Below are the code and all the weights of a small trained network. Each question names an input and a target symbol and asks about switching units off, where a switched-off unit gives its printed mean instead of its output.

import numpy as np


def w(rows, s, z=0):
    codes = np.array(rows[::2]) - 128.0
    scale = np.full(codes.shape[1], s)
    scale[-1] = z or s
    return codes * scale


def f(y):
    return np.maximum(y, 0)


def softmax(a):
    e = np.exp(a - a.max(-1, keepdims=True))
    return e / e.sum(-1, keepdims=True)


def log_softmax(a):
    a = a - a.max(-1, keepdims=True)
    return a - np.log(np.exp(a).sum(-1, keepdims=True))


def net(x, mask):
    ids = ['ΓΘΛΞΣαβεζημπτφψω'.index(c) for c in x.split()]
    T = len(ids)
    res = E[ids] + P[:T]
    u = 0
    for l in range(2):
        r = res
        for j in range(3):
            rows = slice(2 * j, 2 * j + 2)
            q, k, v = (r @ M[l][rows].T for M in (Q, K, V))
            z = softmax(np.where(np.tri(T) > 0, q @ k.T / 2**0.5, -1e9)) @ v
            o = O[l][rows]
            res = res + np.where(mask[u + j], z, o[:, -1]) @ o[:, :-1]
        u += 3
        y = f(res @ A[l][:, :-1].T + A[l][:, -1])
        res = res + np.where(mask[u : u + 8], y, B[l][:, -1]) @ B[l][:, :-1]
        u += 8
    return log_softmax(res[-1] @ U[:, :-1].T + U[:, -1])


Q, K, V, O, A, B = {}, {}, {}, {}, {}, {}
E = w([
[177,170,153,108,127,186,116,145,55,125,156,97],'Γ',
[203,168,93,135,136,167,153,126,139,100,116,179],'Θ',
[61,168,181,124,169,82,90,147,162,76,137,101],'Λ',
[188,165,119,134,165,87,86,144,128,73,142,98],'Ξ',
[188,106,193,83,129,43,144,30,143,186,197,159],'Σ',
[168,108,185,133,126,109,236,160,136,76,174,145],'α',
[171,159,148,184,122,125,197,109,165,117,45,102],'β',
[149,166,173,160,65,118,62,174,135,96,104,150],'ε',
[220,121,149,162,102,159,130,165,76,144,79,96],'ζ',
[123,149,160,182,145,189,184,129,51,221,127,151],'η',
[202,133,106,41,163,155,146,130,66,75,41,84],'μ',
[205,114,59,190,251,133,186,99,121,102,120,126],'π',
[144,207,111,169,149,37,83,146,165,106,139,147],'τ',
[112,143,117,96,193,171,76,135,62,103,223,147],'φ',
[112,95,164,126,163,63,130,133,153,60,91,245],'ψ',
[84,191,176,117,77,122,123,181,85,178,96,160],'ω',
],0.02)
P = w([
[210,202,144,132,219,151,92,183,171,148,135,154],'0',
[192,180,131,128,203,152,118,157,150,120,134,150],'1',
[162,169,127,125,172,136,129,140,112,116,140,135],'2',
[145,160,119,127,148,128,137,119,95,99,148,126],'3',
[128,148,112,128,124,117,141,108,88,82,157,112],'4',
[116,135,104,143,99,109,145,94,87,65,164,103],'5',
[99,128,99,150,68,95,138,85,96,47,166,94],'6',
[85,114,96,159,40,85,139,72,101,26,162,81],'7',
[83,109,86,173,39,80,144,49,97,12,187,62],'8',
],0.011)
Q[0] = w([
[117,146,135,108,166,155,103,138,196,169,115,95],'L0H1',
[154,86,110,159,132,111,123,167,100,154,88,153],'L0H1',
[160,203,178,132,153,131,135,85,75,57,169,137],'L0H2',
[238,138,52,123,199,46,128,121,116,35,107,78],'L0H2',
[38,38,45,141,185,222,111,254,227,230,74,120],'L0H3',
[149,164,149,141,172,59,93,89,78,163,70,66],'L0H3',
],0.0072)
K[0] = w([
[111,142,126,142,148,152,136,160,118,110,123,123],'L0H1',
[148,130,141,157,133,116,122,113,131,89,98,131],'L0H1',
[64,30,163,99,97,45,133,136,125,111,183,152],'L0H2',
[254,55,163,86,111,68,174,52,179,74,132,149],'L0H2',
[211,180,225,67,220,167,100,177,222,184,118,155],'L0H3',
[105,131,156,163,144,132,201,190,98,58,126,197],'L0H3',
],0.0072)
V[0] = w([
[127,65,144,80,130,126,101,67,199,254,173,99],'L0H1',
[88,136,78,160,102,132,148,172,98,100,137,118],'L0H1',
[126,89,153,94,104,71,136,75,140,138,129,146],'L0H2',
[194,189,24,135,119,97,98,100,114,95,48,63],'L0H2',
[161,66,60,132,150,86,133,116,131,54,144,126],'L0H3',
[93,209,153,102,65,83,218,200,93,62,113,183],'L0H3',
],0.0072)
O[0] = w([
[106,117,57,111,126,107,149,151,1,133,135,120,17],'L0H1',
[109,157,107,155,135,151,117,113,174,35,106,120,76],'L0H1',
[118,51,144,135,125,126,172,147,113,135,110,111,179],'L0H2',
[69,214,158,76,112,131,146,104,42,75,123,144,49],'L0H2',
[138,185,152,43,119,175,132,103,139,87,143,154,213],'L0H3',
[178,71,103,81,132,190,109,130,184,185,155,133,254],'L0H3',
],0.0094,0.0078)
A[0] = w([
[20,141,212,182,136,241,73,232,100,104,206,120,193],'L0N1',
[166,190,94,133,96,170,165,133,192,115,144,55,167],'L0N2',
[94,197,156,194,116,119,189,89,181,152,114,163,34],'L0N3',
[148,117,222,250,115,140,91,174,174,98,114,111,150],'L0N4',
[99,182,101,96,254,94,23,30,117,106,64,45,4],'L0N5',
[155,147,152,95,158,91,168,224,212,86,91,175,195],'L0N6',
[145,153,138,178,125,161,110,227,65,99,96,180,41],'L0N7',
[136,104,98,138,228,96,139,27,214,59,147,196,209],'L0N8',
],0.0059,0.0026)
B[0] = w([
[216,70,193,69,154,81,88,130,255,153,98,28,146],'L0N1',
[76,87,197,158,155,161,122,99,140,168,154,113,211],'L0N2',
[145,98,97,198,153,168,131,163,206,186,166,214,146],'L0N3',
[114,151,126,24,140,147,157,87,133,101,115,101,195],'L0N4',
[162,170,40,107,168,90,139,97,222,118,188,187,155],'L0N5',
[51,101,205,135,197,127,177,170,78,147,100,110,234],'L0N6',
[141,159,172,59,155,141,122,175,101,131,72,93,136],'L0N7',
[99,104,163,80,37,161,94,139,117,209,122,137,250],'L0N8',
],0.0077,0.013)
Q[1] = w([
[123,156,248,138,182,190,141,134,206,116,120,119],'L1H1',
[156,109,208,69,144,186,156,112,174,168,148,124],'L1H1',
[136,143,158,132,89,44,159,133,106,136,200,192],'L1H2',
[73,140,74,181,140,72,101,95,124,96,44,166],'L1H2',
[119,130,157,90,147,174,129,111,138,153,127,112],'L1H3',
[93,174,143,149,125,140,125,182,152,97,95,162],'L1H3',
],0.011)
K[1] = w([
[162,124,189,82,76,27,157,1,74,201,166,135],'L1H1',
[141,35,170,100,40,63,196,116,111,120,161,182],'L1H1',
[72,199,57,193,163,176,28,113,157,118,118,101],'L1H2',
[202,243,152,137,233,99,127,197,133,212,136,173],'L1H2',
[105,88,100,118,41,161,136,166,125,67,165,139],'L1H3',
[175,145,146,112,213,138,144,131,91,159,124,154],'L1H3',
],0.008)
V[1] = w([
[72,56,136,83,204,137,152,183,123,81,112,181],'L1H1',
[87,101,83,81,86,33,44,102,140,140,67,213],'L1H1',
[116,127,118,173,158,132,217,1,184,152,149,58],'L1H2',
[136,124,77,80,186,175,139,111,124,106,30,54],'L1H2',
[61,177,136,93,158,156,71,69,150,204,84,117],'L1H3',
[134,66,156,118,193,133,123,103,104,150,126,135],'L1H3',
],0.0078)
O[1] = w([
[115,55,92,76,35,58,119,66,207,91,75,151,236],'L1H1',
[176,72,182,114,144,92,90,142,96,69,100,213,4],'L1H1',
[162,148,123,119,213,36,209,118,188,93,68,156,197],'L1H2',
[137,128,184,154,99,113,102,6,187,113,1,68,110],'L1H2',
[142,14,117,116,139,136,192,129,30,51,108,111,166],'L1H3',
[103,203,144,138,49,81,104,108,126,16,196,193,245],'L1H3',
],0.0088,0.015)
A[1] = w([
[70,67,154,131,143,70,113,187,198,90,141,195,100],'L1N1',
[86,150,139,246,86,193,212,145,73,109,41,117,70],'L1N2',
[92,78,144,160,125,141,107,179,88,124,98,184,1],'L1N3',
[189,67,182,142,145,112,142,96,159,255,212,153,119],'L1N4',
[121,70,209,226,108,80,111,127,140,124,202,32,122],'L1N5',
[130,76,80,116,99,156,121,81,156,202,151,106,65],'L1N6',
[118,204,97,82,94,93,136,49,163,122,113,110,19],'L1N7',
[161,110,94,132,182,184,163,96,80,164,53,147,139],'L1N8',
],0.0071,0.0053)
B[1] = w([
[209,139,78,148,136,125,114,113,66,130,135,93,253],'L1N1',
[83,100,106,213,85,108,90,199,184,1,245,133,135],'L1N2',
[166,184,130,146,172,107,138,127,206,136,104,92,139],'L1N3',
[89,160,106,120,142,176,47,151,143,88,58,77,231],'L1N4',
[90,132,93,175,89,125,147,110,98,205,78,186,173],'L1N5',
[164,166,156,153,91,18,145,169,83,130,179,128,204],'L1N6',
[122,108,137,120,132,184,142,199,71,148,141,124,253],'L1N7',
[107,115,84,173,163,191,114,134,152,138,72,177,145],'L1N8',
],0.0099,0.016)
U = w([
[197,159,137,161,138,143,151,68,111,173,140,91,106],'Γ',
[134,146,151,168,116,123,123,130,125,80,117,87,84],'Θ',
[142,89,110,148,101,102,137,117,132,103,109,162,137],'Λ',
[72,119,154,138,133,66,125,153,174,71,112,165,137],'Ξ',
[169,129,172,170,152,90,183,207,45,120,143,145,138],'Σ',
[142,159,120,82,150,147,64,117,227,125,147,122,57],'α',
[155,155,140,141,178,33,143,101,164,108,94,87,96],'β',
[114,19,145,126,155,130,121,191,149,215,93,147,147],'ε',
[132,146,106,135,141,112,156,52,154,182,135,200,254],'ζ',
[122,157,88,106,97,96,177,117,176,145,128,103,177],'η',
[110,135,254,143,114,99,131,76,173,137,123,147,165],'μ',
[126,241,244,123,123,41,157,68,131,52,159,142,89],'π',
[124,151,96,114,126,137,149,135,95,99,72,113,53],'τ',
[101,148,148,148,122,82,141,108,108,118,119,154,189],'φ',
[110,75,155,132,102,191,135,145,112,164,175,177,88],'ψ',
[167,78,40,181,144,147,134,158,138,163,89,101,60],'ω',
],0.0079,0.0061)

Each question gives the input, a string of symbols that net reads in full, and the target symbol t.
The units are the heads (2 rows each of Q, K, V and O) and the neurons (one row each of A and B). Each row of codes is followed by its name. A weight is (code - 128) times the scale printed after its matrix; where a second scale follows, it is the last column's (O, A, B and U).
mask holds one flag per unit, layer by layer, with each layer's heads first. A switched-off unit (its flag False) gives its mean, the last column of its rows in O or B, instead of its output. The means were averaged over made-up inputs and are rounded, as every weight is.
A unit's drop is (log p(t) with every unit on - log p(t) with that unit switched off) / (log p(t) with every unit on - log p(t) with every unit switched off).
The circuit of an input: a set's keep is (log p(t) with only the set's units on - log p(t) with every unit switched off) / (log p(t) with every unit on - log p(t) with every unit switched off). Starting from the 12 units with the biggest drops (on a tie, the unit counted first), units are removed one at a time, each time the one whose removal leaves the highest keep (on an exact tie, the one counted first), for as long as the keep stays at least 0.8.
units of the circuit, in order: the units of the circuit, biggest drop first
top k neurons: the k neurons with the biggest drops, biggest first
k most important neurons of layer l: the k neurons of layer l with the biggest drops, biggest first
which heads matter: for each layer, one digit per head in row order, 1 if its drop is at least 0.15 and else 0, layers parted by /
input ζ α π Σ ψ Λ, target ψ: units of the circuit, in order -> (L1H2 L0N8)
input μ ε Σ π β, target π: units of the circuit, in order -> (L1N7 L1H1)
input π Σ η α α β α, target β: units of the circuit, in order -> (L1H2 L0H1 L0N8)
input α ε η Σ Θ μ Ξ, target μ: units of the circuit, in order -> (L1H2 L1N1)
input μ Σ α π Ξ, target π: which heads matter -> 001 / 101
input φ Λ μ μ α β ε Ξ, target η: units of the circuit, in order -> (L1H1 L0N6)
input Ξ α α ψ μ α Λ α ψ, target Λ: units of the circuit, in order -> (L0N8 L1N1 L1H1)
input ζ Γ Θ μ α α α Σ, target α: units of the circuit, in order -> (L1N4 L0H3)
input α α π, target η: which heads matter -> 000 / 100
input Σ μ μ Θ Θ α π μ η, target μ: which heads matter -> 000 / 110
input α Ξ π φ ω, target η: which heads matter -> 000 / 100
input α Θ π μ, target η: units of the circuit, in order -> (L1H1 L0N6)
input μ α Σ, target α: which heads matter -> 000 / 100
input α π μ β Σ ψ ω, target ψ: units of the circuit, in order -> (L1H2)
input ω Θ π, target ζ: 2 most important neurons of layer 1 -> (L1N7 L1N4)
input π μ Σ, target μ: which heads matter -> 111 / 110
input Σ π α π α μ β, target μ: units of the circuit, in order -> (L1H2 L0H2 L0H3 L1N1)
input τ μ ω π ε α α ψ τ, target Λ: top 3 neurons -> (L0N8 L1N1 L0N6)
input ψ ζ π π Θ, target Λ: most important neuron of layer 0 -> (L0N6)
input τ π π, target ζ: which heads matter -> 010 / 001
input α π μ α α ψ ω π, target Λ: which heads matter -> 000 / 100
input Λ ω η τ, target Σ: which heads matter -> 010 / 111
input ε Σ μ ζ, target μ: units of the circuit, in order -> (L1N1 L1H2)
input ψ Σ α μ, target α: which heads matter -> 101 / 101
input Λ α μ β ω μ ψ, target Λ: units of the circuit, in order -> (L1H1 L1N1)
input Θ α α π Σ, target π: which heads matter -> 101 / 100
input ε π μ φ π ω, target ε: top 2 neurons -> (L0N5 L0N1)
input α Σ ε ω Θ, target ω: 3 most important neurons of layer 0 -> (L0N6 L0N4 L0N2)
input ψ π α Σ μ, target Σ: units of the circuit, in order -> (L1H1)
input φ β ω, target ε: top neuron -> (L0N3)
